Each row has a name. Each piece below is followed by the name of the row it came from, unless a question asks for something else. Each question is about the rows just above it. Places in a row count from 1.

(142): [ 31 -55 -12  -6  63   8 -33 -31 -46 -11 -10   1  -2 -42 -34 -18 -30  57
  16  34  37 -29 -60  14  49 -43 -25 -46  16  52  41  11  30  60  61  39
  31  25  63   0  70   0  20  80  -9  55  84 -28  14  -9]
(169): [-70  57  80  86  20 -57 107   0  42  60   6  91  12  14   8  54  89  60
 -60  63 -56  33  97 -50 -35  66 -39 -22 -17   1 -41  67 -71  -4 -13  33
  38  24 -88  90 -39  90   7 -97  -3 -30 -70  24  -8  -5]
(78): [-39  78  48  44 -38 -14  75  38  65  41  22  40  17  52  44  45  66 -19
 -23   2 -39  48  95 -18 -43  71  20  44  -8 -34 -38  23 -38 -43 -46 -12
  -4  -3 -72  41 -63  41  -4 -90  18 -46 -86  44  -3  18]
(21): [-16  91  34  25 -63  15  59  63  80  32  34  15  24  75  65  42  55 -58
   4 -28 -23  59  96   5 -41  73  58  81   1 -47 -31   2 -16 -57 -59 -31
 -21 -14 -58  16 -71  16  -5 -79  32 -50 -87  57   3  33]
(149): [ 26 -61  -8   0  76  -1 -29 -40 -52  -8 -14   9  -5 -50 -41 -17 -27  74
   9  47  35 -34 -64   8  52 -45 -38 -58  15  59  43  19  26  69  69  49
  39  31  63   9  78   9  22  82 -13  60  90 -33  14 -14]
(32): [ 24 -63 -10  -2  73  -3 -31 -42 -54 -10 -16   7  -6 -52 -44 -19 -29  70
   7  43  32 -36 -65   6  49 -47 -39 -60  12  56  40  17  23  66  66  45
  36  28  60   6  75   6  20  79 -15  57  87 -35  11 -16]
(52): [ 22 -61  -7   1  74  -4  10 -41 -52  -8 -15  11  -5 -51 -43 -17 -26  73
   5  46  30 -35 -61   5  48 -44 -40 -61  12  57  38  20  21  66  66  46
  38  30  57   9  74   9  20  76 -15  56  85 -34  12 -16]
(143): [ 31 -55 -12  -6  63   8 -33 -31 -46 -11 -10   1  -2 -42 -34 -18 -30  57
  16  34  37 -29 -60  14  49 -43  79 -46  16  52  41  11  30  60  61  39
  31  25  63  -4  70   0  20  80  -9  55  84 -28  14  42]
(94): [ 109    2  -73  -88  -57  113  -97   65   14  -46   35 -103   20   53
   52  -31  -71 -111  112  -94   83   12  -52   98   40  -28  118  108
   44  -15   54  -77  109  -17   -4  -53  -52  -26  104 -102   22 -102
    4  102   47   25   60   24   31   48]
One entry of (169) was changed: [-70  57  80  86  20 -57 107   0  42  60   6  91  12  14   8  54  89  60
 -60  63 -56  33  97 -50 -35  66 -39 -22 -17   1 -41  67 -71  -4 -13  33
  39  24 -88  90 -39  90   7 -97  -3 -30 -70  24  -8  -5]. Where, and from what?
37, [38]
Which entry of (52) is missing from [ -5  46 -17  21  57  57  74  38  38  30 -61 -40 -44  74  10 -61 -34  76
  12   1  12 -43 -61  22 -35   9 -26  -8 -52  56  85  -7  66  46 -41  30
  73  20  20 -51 -15 -15  48  -4   9  66   5  11   5]?
[-16]
Which entry of (52) is missing from [-44 -35  56  30  22  20 -16   5  38 -61  57   9 -61  74  76 -15  73  -7
  57 -43 -52  66  85 -15 -51  46  12 -61   5  38 -41  74   1 -40  21  10
  66 -26  -5  20  -8 -17  46  12  30   9 -34  48  -4]?
[11]
Changed (94): [ 109    2  -73  -88  -57  113  -97   65   14  -46   35 -103   20   53
   52  -31  -71 -111  112  -94   83   12  -52   98   40  -28  118  108
   44  -15   54  -77  109  -17   -4  -53  -52  -26  104 -102   23 -102
    4  102   47   25   60   24   31   48]. Place and old value:
41, [22]
Changed (21): [-16  91  34  25 -63  15  59  63  80  32  34  15  24  75  66  42  55 -58
   4 -28 -23  59  96   5 -41  73  58  81   1 -47 -31   2 -16 -57 -59 -31
 -21 -14 -58  16 -71  16  -5 -79  32 -50 -87  57   3  33]. Place and old value:
15, [65]

(141): [  2   4  -8   6  39 -15  13 -21   6 -20   1 -25  -5  -6  19  12 -23   9
  26  -7  -5   6   4 -35 -15  37 -13   5  -9  -1  21  -3 -11   1   3 -51
  11  12 -29]
(54): [  6 -22  22  17   9  -3   9   1 -21 -14   6 -17   2  -9  -2 -41   6  -9
  45 -25  42  -1 -19 -20   5 -17  11  -8   8 -34  -4 -11  12   5 -21  45
 -14  -6  26]
(2): [  6 -22  22  17   9  -3   9   1 -21 -14   6 -17   2  -9  -2 -41   6  -9
  45 -25  42  -1 -19 -20   5  -2  20   1 -11  48  38 -12   2  -2  36  11
  -7  -8   8]
(77): [  0 -30  -6  15 -12 -14   1  37   0  -6  -4  21  -9   0  -4   5  -8  12
  67 -21 -25  20   1  14  -3  13  -7  -3   3 -52   0   5 -15 -16  14  28
 -19 -16   2]
(127): [ -6   3  -9 -28 -45  12  -1 -11  23  -6  -1  -6 -15 -12  30   9  13 -14
 -55   2  -3 -22   9 -24 -23  -4 -25 -10 -21  51  -3 -17  -3 -13   4  19
   3   0  -5]
One entry of (54) was changed: [  6 -22  22  17   9  -3   9   1 -21 -14   6 -16   2  -9  -2 -41   6  -9
  45 -25  42  -1 -19 -20   5 -17  11  -8   8 -34  -4 -11  12   5 -21  45
 -14  -6  26]. Where, and from what?
12, [-17]
[  2   4  -8   6  39 -15  13 -21   6 -20   1 -25  -5  -6  19  12 -23   9
  26  -7  -5   6   4 -35 -15  37 -13   5  -9  -1  21  -3 -11   1   3 -51
  11  12 -29]
(141)
tags:
[37] -> k764
[-1] -> k407
[38] -> k395
[13] -> k312
[14] -> k916
[-4] -> k703
The tag of (141), keyed by place 26:
k764
[  0 -30  -6  15 -12 -14   1  37   0  -6  -4  21  -9   0  -4   5  -8  12
  67 -21 -25  20   1  14  -3  13  -7  -3   3 -52   0   5 -15 -16  14  28
 -19 -16   2] is in which row?
(77)
Changed (141): [  2   4  -8   6  39 -15  13 -21   7 -20   1 -25  -5  -6  19  12 -23   9
  26  -7  -5   6   4 -35 -15  37 -13   5  -9  -1  21  -3 -11   1   3 -51
  11  12 -29]. Place and old value:
9, [6]

(82): [  0   0   0   0   0   0   0   0   0   0   7 -21  28]
(6): [-28  60 -83 -17  -8 -89 -29 -10 -44 -94 110  80 -64]
(91): [  9   8  15  38 -41  27  39 -60  -1  -9 -33  64 -29]
(106): [ -1  27  20 -28  -1  32  -2 -34  24 -22   7 -22  28]
(15): [-28  59 -83 -17  -8 -88 -29 -10 -44 -94 110  79 -63]
(147): [0 0 0 0 0 0 0 0 0 0 0 0 0]
(84): [  5 -33  -5  28   3 -15   5  31 -14  34 -24   8 -16]
(3): [  5 -26  -4  23   2 -12   4  25 -11  27 -19   6 -13]
(138): [ 37  -9 -40   3 -72  11  78 -35   7 -40 -48   4 -34]
(133): [ 42 -24   3  35 -23  31   0 -90 -24   8  -6  64   4]
(71): [ 0  0  0 -1  0  0  0  0  0  0  0  0  0]
(188): [  5 -26  -3  22   2 -12   4  24 -10  26 -19   5 -12]
Which row holds [ 0  0  0 -1  0  0  0  0  0  0  0  0  0]?
(71)
[  9   8  15  38 -41  27  39 -60  -1  -9 -33  64 -29]
(91)
key -> tag
[25] -> k216
[26] -> k515
[0] -> k771
[27] -> k550
[-12] -> k702
Join (188) by its entry at place 10:
k515
(6) without one entry, shuffled: [ -8  80 -94 -29  60 -89 110 -83 -28 -17 -10 -44]. Gone:
[-64]
Shuffled (133) with one entry gone: [ -6   8   3  42 -24 -90 -24  64  35   4   0  31], missing
[-23]
[  0   0   0   0   0   0   0   0   0   0   7 -21  28]
(82)

(139): [ 14   8  13 -19  -1  11   0]
(102): [   7  -11   39 -106   37   79   65]
(48): [   7  -11   39 -106   37  -50   65]
(66): [-11  -4  21 -56  16 -36  21]
(100): [  7 -11  39 -71  37 -50  65]
Which row holds [-11  -4  21 -56  16 -36  21]?
(66)
The row with [   7  -11   39 -106   37  -50   65] is
(48)

(103): [ 19  13 -43   3  11]
(12): [ -17    5    4 -106   42]
(119): [-71 -27  -4 -75  36]
(129): [-24 -27  -4 -75  36]
(44): [ -80   12   41 -114   34]
(47): [-17   5  50 -36  20]
Table of tags by key:
[-37] -> k161
[3] -> k631
[-36] -> k761
[13] -> k538
[2] -> k167
[19] -> k905
The tag of (103), keyed by place 4:
k631
(12) without one entry, shuffled: [   4 -106  -17   42]. Gone:
[5]

(58): [ 36   9  55 -33  37 -17 -34  78  47  54   3  27   4 -34 -11 -34  43  41
   4  35 -81  70  45 -25 -95 -28]
(49): [ 94  50  -8  74  52  11 -44   7  83  44  21 -21 -16 -99  -8  -4  34  27
  58 -19 -53 -76 -36  10 -19 -82]
(24): [  71   43   19   44   31  -19  -29   25   86   34    1  -34   -6 -104
  -23  -33    5   -7   62  -45  -42  -53   -8   -2  -61 -102]
Where does [  71   43   19   44   31  -19  -29   25   86   34    1  -34   -6 -103
  -23  -33    5   -7   62  -45  -42  -53   -8   -2  -61 -102] differ from (24), and what was there?
14, [-104]
Shuffled (24) with one entry gone: [  43    5 -102  -42   -7   25  -33   -8   -2  -45  -23   34   86  -29
   71   31  -61  -53  -19   44  -34 -104   19    1   -6], missing
[62]
(58) without one entry, shuffled: [-95 -34   9 -81  55   4 -28  27  70  35  45 -34  37  36  54 -17  41  78
   4 -33 -25  43  47 -34 -11]. Gone:
[3]

(212): [ 33 108   8 112 -84  92 -43 -33 111 -75]
(154): [-49  -2 -60  17  68 -42 -82  68   9 -19]
(70): [ 49  53  61  56 -69  88  25 -62  58  -1]
(76): [ 54   2  69  -2 -60  57  60 -67  18  40]
(140): [ 68 -14  66 -24 -46  50  69 -62  -3  49]
(137): [-61  14 -71  22  60 -47 -83  61  20 -36]
(166): [-80  20 -76  26  60 -47 -64  62   0 -21]
(160): [-81  18 -77  18  53 -34 -77  60  12 -33]
(74): [ 73 -43  47 -50 -33  40  81 -53  -7  59]
(11): [ 55 -98 -14 -97  63 -60  39  16 -85  82]
(172): [-10  63 -43  71   0  16 -53  32  55 -49]
(105): [ 85 -27  57 -15 -45  43  56 -52  19  45]
[ 85 -27  57 -15 -45  43  56 -52  19  45]
(105)
Where do [ 49  53  61  56 -69  88  25 -62  58  -1] appear?
(70)

(37): [-81 -71 -51 -48  -2 -33 -49]
(114): [ 70 -51 -74 -60  78 -73  39]
(168): [-77   1 -13 -50 -25   1 -81]
(174): [  7  72  23  -6 -70  88 -36]
(104): [ 26 -38  56 -26  40  61 -88]
(90): [ 26 -38  56   3  -4 -18 -12]
(163): [-76 -23 -36  58 -62 -37  82]
(178): [-66  17 -11  -6  62 -19  53]
[-66  17 -11  -6  62 -19  53] is in which row?
(178)
(174) without one entry, shuffled: [ 88  72  -6  23 -70   7]. Gone:
[-36]
tags:
[-70] -> k485
[-6] -> k654
[-7] -> k818
[58] -> k49
Join (174) by its entry at place 4:
k654
Which row holds [ 26 -38  56   3  -4 -18 -12]?
(90)

(33): [ 2 -1  4  2  2  2  9  2  4  0  0  0  2  1  2  2  1  0  1  6  5  2  0  2
  7  4  2  4  5  2  6  4 -1  1  1  0  6  6  6  1  2 13  3  0  4  1  3  0
  0  1  6  0]
(153): [ 5  3 11  6  6  3 29  5  9  0  1  6  2  3  7  4  4  3  5 17 18  4  1  6
 16 16  7 12 14 14 19 12 -1  4  3  0 19 17 16  4  7 40  7  0  6  2  2  0
  0  1  2  4]
(99): [ 1  9  3  8  3  1 15  6  2  0  2  7  4  1  2  2  9  6  1  4 44  1  3  3
  6 50  8  3 13 18  6  4  3  1  9  0 12  9  4  5 14 10  0  1  5  3  2  0
  0  1  2  5]
(69): [  0  28   1  10   5   2  24  12   4   0   4   9   8   1   3   4  21  14
   1   1 105   1   8   5  13 123   7   1  26  37   4   4   6   1  23   0
  22  15   1  10  31   5  -3   3  16   5   1   0   0   3   1  11]
(53): [ 1  1  2  5  1  0  4  1 -2  0  0  3  2  0  0  1  1  0  1  2  6  0  0  1
  6  6  3  2  3  4  2  2  1  1  1  0  2  2 -1  1  2  5 -4  0 -3  1  2  0
  0  0 -5  0]
(43): [ 5  3 11  6  6  3 29  5  9  0  1  6  2  3  7  4  4  3  5 17 18  4  1  6
 16 16  7 12 14 14 19 12 -1  4  3  0 19 17 16  4  7 40  7  0  4  3 11  0
  0  1  8  3]
Changed (69): [  0  28   1  10   5   2  24  12   4   0   4   9   8   1   3   4  21  14
   1   1 105   1   8   5  13 123   7   1  26  37   4   4   6   1  23   0
  22  15   1  10  31   5  -3   3  16   5   0   0   0   3   1  11]. Place and old value:
47, [1]
Which entry of (153) is missing from [ 1  7  7  0 29 19  7  0  3  9  4  3  0 14 14 16  4  0 40  3  4  2  6 18
  6 11  7  6  1  5 16  5 17 16  2  6 12  4  3  4  5  1  2  6  4  3 17 12
  0 19  2]?
[-1]
key -> tag
[1] -> k768
[6] -> k997
[16] -> k579
The tag of (153), keyed by place 5:
k997

(41): [-41  24 -11   2 -19  -2  -6   1  -9 -15  11 -21  -7  17  14 -29   7  33
   8  -2 -18 -49  13 -13 -20  17  -9  19  -1  22  30 -18 -35  37  -7  10
   3  21  43  -3  -4]
(26): [-12  23   3  27   4  -9  24   8  -2  24  11  -5 -21 -11 -14 -45  -6  30
  -6  13   3  23 -29 -29 -45  -1  11  -7  -3  21 -67  50  49 -20  -4  -8
 -20  20  19  31  34]
(36): [ 37 -18   1 -22 -18   5 -26   0   6 -49 -15  15  12   4  22  61  -6 -40
   5 -11  12   1  11  30  35   4  -1  11  17 -15  59 -24 -27  -1   4  -9
  12   0 -18  -8 -37]
(108): [-12  23   3  27   4  -9  24   8  -2  24  11  -5 -21 -11 -14 -45  -6  30
  -6  16   3  23 -29 -29 -45  -1  11 -32  -3  21 -67  50  49 -20  -4  -8
 -20  20  19  31  34]
(59): [ 80  -6  20   9   8  -8  18   3  15  -8 -10  34 -21 -32 -20  44 -21 -45
 -12   9  47  97 -58   1  -1 -17  26 -20  24 -11 -80  68  90 -77   1 -34
 -14   8 -43  40  17]
(157): [ 37 -18   1 -22 -18   5 -26   0   6 -49 -15  15  12   4  22  61  -6 -40
   5 -11  12   1 -24 -10   6  23 -11  11  21   8  13 -13 -44  12 -14 -19
  24  -5  -8  -5 -10]
(150): [  4  11  -1 -45 -52   5 -56  13   5 -91   2 -49 -21  33  34  65   6 -15
  19 -25   0 -72  11   8  15  40 -14  46  29  12 103 -50 -90  50 -17 -10
  34  23  26 -12 -48]
(25): [-10  10  -5 -17 -28   3 -26   4  -5 -52  -1  -9   1  20  29  21   5  -1
  16 -17  -9 -48  21  12   9  17 -10  25  11   5  76 -35 -48  32  -6   8
  11  18  23  -8 -33]
(56): [ 15 -42  -9  10  40   8  20 -37 -15  40 -35  34  93 -22   4  -5  -7 -33
  -7   3 -16  48  67  62  72 -52   9 -39 -37 -61  34 -41  19 -19  38  37
 -14 -55 -64 -37 -23]
[-10  10  -5 -17 -28   3 -26   4  -5 -52  -1  -9   1  20  29  21   5  -1
  16 -17  -9 -48  21  12   9  17 -10  25  11   5  76 -35 -48  32  -6   8
  11  18  23  -8 -33]
(25)
Table of tags by key:
[34] -> k271
[10] -> k223
[-10] -> k719
[37] -> k166
The tag of (56), keyed by place 36:
k166
[-12  23   3  27   4  -9  24   8  -2  24  11  -5 -21 -11 -14 -45  -6  30
  -6  16   3  23 -29 -29 -45  -1  11 -32  -3  21 -67  50  49 -20  -4  -8
 -20  20  19  31  34]
(108)

(121): [ -4   8 -20   4 -51   6  48  16 -33  10 -23   5  27  11   8 -45 -17   3
  12  24   5  -8  15 -13 -28   7  29 -23 -13 -22  -3  17 -24  30   0   1]
(13): [ 18  40 -35  51  67 -12  18 -16 -27  22 -24  24  22   7  65 -65  -9 -51
  22  26  -6 -15 -28  18 -91 -16 -20 -11 -32  30 -26 -10 -32  18  22  28]
(73): [ -4   8 -20   4 -51   6  48  16 -33  10 -23   5  27  11   8 -45 -21   3
  12  24   5  -8 -10 -13 -28   7  29 -23 -13 -22  -3  17 -24  30   0   1]
(34): [  0   3   9  -5 -27 -16 -20  29  -9  34 -12  11   3  -5  11 -25 -21   7
   7   3  -5   1 -10 -14   8  -4   5  -6  -4 -18   2 -35 -48 -13   7   5]
Shuffled (13) with one entry gone: [ 67 -24  22 -16 -20 -15 -28 -51  18  28 -26 -12 -10  51  -9  26  65  22
  18   7 -35  40 -32  18  -6 -91 -32  30  22  18  22 -27  24 -16 -65], missing
[-11]
Where does [  0   3   9  -5 -27 -16 -20  29  -9  34 -12  11   3  -5  11 -25 -21   7
   7   3  -5   0 -10 -14   8  -4   5  -6  -4 -18   2 -35 -48 -13   7   5] differ from (34), and what was there?
22, [1]

(131): [-44  24  58  32  45  13   5 -22 -24   0   2 -11  20  31 -34 -17   6  16
  19  11  47  16  28   2  17 -11   3  -5  12 -13  17  22   4 -22  -3  33
   2  55   3 -24  10 -54]
(83): [ 22  24  12   6   8  30  40 -64 -24   0 -24  -1  20 -58  -6 -14  30  16
   3   3 -62  -8  34   9 -21  -5   3  -5  12  53  25  29 -15 -12  19   2
   2 -12 -47   6   7 -28]
(112): [-18 -61  24  14  -9 -25  -6  -8  26 -38  10  -1  13  40 -49 -31  -6  12
  80  -3  11  -8  34 -24  17   3  -7  -5  -2   0  -2  11   5 -11 -23  17
 -10 -20 -60  10   7 -80]
(60): [-36  22 -51  44 -23 -17   5 -13 -24 -14  36 -15  20  41 -56 -31   6  16
   1  -3 -17   9  34  -9  17  -5 -20   3 -13   0  20 -48  30 -20  -3  17
  52  19   3  10   7  26]
(189): [  6  46  24  63  -9  10  -9  31  -4   0  -1  25  20 -24  -3 -51   6  16
 -58  -3  32   2  18 -29  41 -11   3  -7  28 -11  15  22   0 -60  -3  17
 -14 -12   2  31   7  11]
(96): [-18 -29  23  68 -11  -5 -44 -18 -24   7  30  62  14   8  13 -54  -9  13
   3 -50 -10  25  30 -15  24  -5   3  -5  12 -28  17  16  29  22  25 -56
   7 -17   3  10   7  14]
(144): [ 22  24  12 -59   8  30  40 -64 -24   0 -24  -1  20 -58  -6 -14  30  16
   3   3 -62  -8  34   9 -21  -5   3  -5  12  53  25  29 -15 -12  19   2
   2 -12 -47   6   7 -28]
(89): [-18  24  24  32   3  -5  -5 -91 -24   0  -1  38  20   8 -14 -12  21  16
   3 -10   3 -31  62 -70  17  -5   3 -14   2   3  -4  43 -20 -12  51  17
   2  29   3  10 -16  21]
(14): [-18 -74  -7   8  -9  -6 -35  43   2   0 -36  -1  20   8 -18 -17 -26  16
  21  -3  55  -8  34 -34  -4  38   3  10 -33   5  17  22  14   7   0  17
   2 -12   3  50  33  -3]
[  6  46  24  63  -9  10  -9  31  -4   0  -1  25  20 -24  -3 -51   6  16
 -58  -3  32   2  18 -29  41 -11   3  -7  28 -11  15  22   0 -60  -3  17
 -14 -12   2  31   7  11] is in which row?
(189)
Table of tags by key:
[16] -> k670
[43] -> k713
[-12] -> k46
[44] -> k348
[42] -> k203
Join (89) by its entry at place 32:
k713
(112) without one entry, shuffled: [ -6   0 -23 -25  -7  -3  10  -2  -8  -2  12 -20   3  17 -80 -60  -6 -38
  13  26 -24  -9  40 -49  11  11   7  -5 -31 -11  10   5 -10  34 -18  -8
  24  14  80  17  -1]. Gone:
[-61]
(83) without one entry, shuffled: [  6   0 -14 -15  40   2  34  16 -24  29   6   2 -12  30 -62 -47 -24   3
  -6 -12  20  -5  53  12   7  30  -8  -1  22   8 -21   3  19 -64   3  25
  12  -5 -28  24   9]. Gone:
[-58]
Which row holds [-18 -74  -7   8  -9  -6 -35  43   2   0 -36  -1  20   8 -18 -17 -26  16
  21  -3  55  -8  34 -34  -4  38   3  10 -33   5  17  22  14   7   0  17
   2 -12   3  50  33  -3]?
(14)

